M =
[[130 120 117 110 128 136 126 107 121 147 129 115]
 [136 114 107 108 125 124 126 117 112 135 113 129]
 [110 128 136 128 115 137 109 116 129 121 116 122]
 [125 125 119 128 106 127 116 127 145 141 124 122]
 [126 125 137 126 114 129 121 130 131 127 119 128]]
The last entry, reading row by row -> 128
Give the entry in the bottom-left corner.
A: 126
The entry just right of 147: 129
The largest entry in the first column -> 136
The second entry from the end, reading row by row is 119
The top-right entry -> 115
Give the fifth entry, reading row by row.
A: 128
The entry just right of the smallest entry: 127
Give the first entry, reading row by row.
A: 130
The last entry in the row that holds the smallest entry -> 122
The 4th-last entry, reading row by row is 131
The 2nd entry on the diagonal from the top-right corner: 113
The smallest entry -> 106
The smallest entry in the last row: 114
Give the largest entry in the last row.
A: 137
Give the second entry in reading order.
A: 120
Give the entry directly below the largest entry.
A: 135
The 3rd largest entry: 141
Give the entry just left of the largest entry.
A: 121
Give the third entry on the main diagonal.
A: 136

A =
[[113 125 127 150 125 141 119 128]
 [114 133 127 153 133 147 122 118]
 [118 125 126 125 155 127 117 132]
 [130 138 128 153 128 144 121 121]
 [126 124 129 124 132 116 135 125]
 [113 132 127 122 134 126 131 130]
 [123 128 128 125 133 123 132 135]
 [113 131 127 107 120 135 143 103]
 [138 134 126 145 121 133 122 118]
 [115 130 127 121 134 128 128 130]
 [137 125 132 135 137 127 119 129]
 [114 129 129 120 131 127 130 127]
 [136 123 128 140 137 129 129 132]
 [133 129 128 139 142 123 115 125]
 [112 130 124 123 132 126 132 130]]
Counting starts at 0.
Find the entry at row 0, column 1.
Answer: 125
The top-right entry -> 128
Find the entry in the top-left corner.
Answer: 113
The entry directly below 155 is 128
The entry at row 1, column 0 -> 114
The entry in row 0 and column 2: 127
The entry in row 2 and column 0 is 118
Find the entry directly above the largest entry.
Answer: 133
The entry directly below 116 -> 126
The top entry of the column that holds the largest entry: 125
Find the bottom-left entry.
Answer: 112
Find the entry directly above 147.
Answer: 141
Find the entry at row 1, column 1.
Answer: 133
The entry just right of the largest entry -> 127
Find the maximum.
Answer: 155
The bottom-right entry -> 130
Find the entry just right of 112.
Answer: 130
Find the entry directly above the smallest entry.
Answer: 135
Find the entry directly below the smallest entry.
Answer: 118

Questions about the array below.
1) Report the entry just left of 144.
2) Report the entry just right of the largest entry.
3) Report the entry just right of 108.
[[108, 150, 127, 110, 113], [138, 144, 105, 124, 126]]
1) 138
2) 127
3) 150

Read these off the table that follows. Indices start at 0.
1) The entry in row 1 and column 0?
2) The entry in the bottom-left corner?
3) The bottom-right entry?
4) The entry directly below 146?
5) The entry in row 0 and column 1?
6) The entry in row 2 and column 0?
7) The top-right entry?
8) The top-left entry?
[[117 140 140 121 127 135 132 132 124 135 130 130 120 130 129 135]
 [118 130 148 117 131 139 124 136 127 135 123 134 120 127 127 134]
 [117 134 134 125 120 127 130 135 122 132 125 131 131 134 132 135]
 [112 137 142 118 127 133 125 130 126 134 121 137 121 129 125 139]
 [118 126 141 125 140 137 123 133 131 132 119 141 123 121 127 132]
 [118 133 143 131 133 138 129 141 130 135 127 133 120 127 131 133]
 [128 140 127 145 139 128 138 132 135 128 146 115 124 125 127 123]
 [124 129 125 153 134 128 150 133 124 133 141 129 124 109 136 128]
 [118 127 145 125 125 136 130 141 124 135 123 137 124 131 131 135]
 [116 133 147 121 124 138 129 140 121 138 124 139 121 130 132 137]
 [115 128 141 117 122 135 122 134 123 130 119 140 126 132 130 137]
 [108 141 138 123 120 131 131 138 120 134 125 131 123 135 130 137]
 [115 141 120 139 114 120 138 141 122 129 132 129 136 137 140 134]
 [ 98 152 133 145 127 128 144 143 123 135 134 131 124 129 135 145]
 [116 140 139 122 134 135 125 134 130 130 126 128 124 133 127 135]]
1) 118
2) 116
3) 135
4) 141
5) 140
6) 117
7) 135
8) 117

array([[131, 138, 126, 129, 140, 121, 134, 132, 131, 125, 127, 128, 126,
        140, 134, 127],
       [137, 134, 149, 141, 121, 137, 128, 139, 135, 128, 131, 136, 154,
        121, 126, 138],
       [126, 123, 118, 126, 134, 139, 137, 126, 128, 144, 139, 132, 112,
        135, 141, 131],
       [130, 134, 123, 128, 141, 126, 135, 129, 131, 132, 132, 129, 120,
        141, 136, 128],
       [130, 134, 123, 128, 140, 127, 136, 130, 131, 132, 132, 130, 121,
        140, 137, 129],
       [136, 130, 146, 140, 120, 142, 130, 138, 134, 133, 134, 137, 149,
        120, 128, 139],
       [129, 120, 129, 133, 121, 148, 135, 132, 128, 144, 141, 136, 126,
        122, 137, 138]])
Report the entry just left of the smallest entry.
A: 132
The entry just right of the largest entry is 121
Report the entry just right of the smallest entry.
A: 135
The maximum: 154
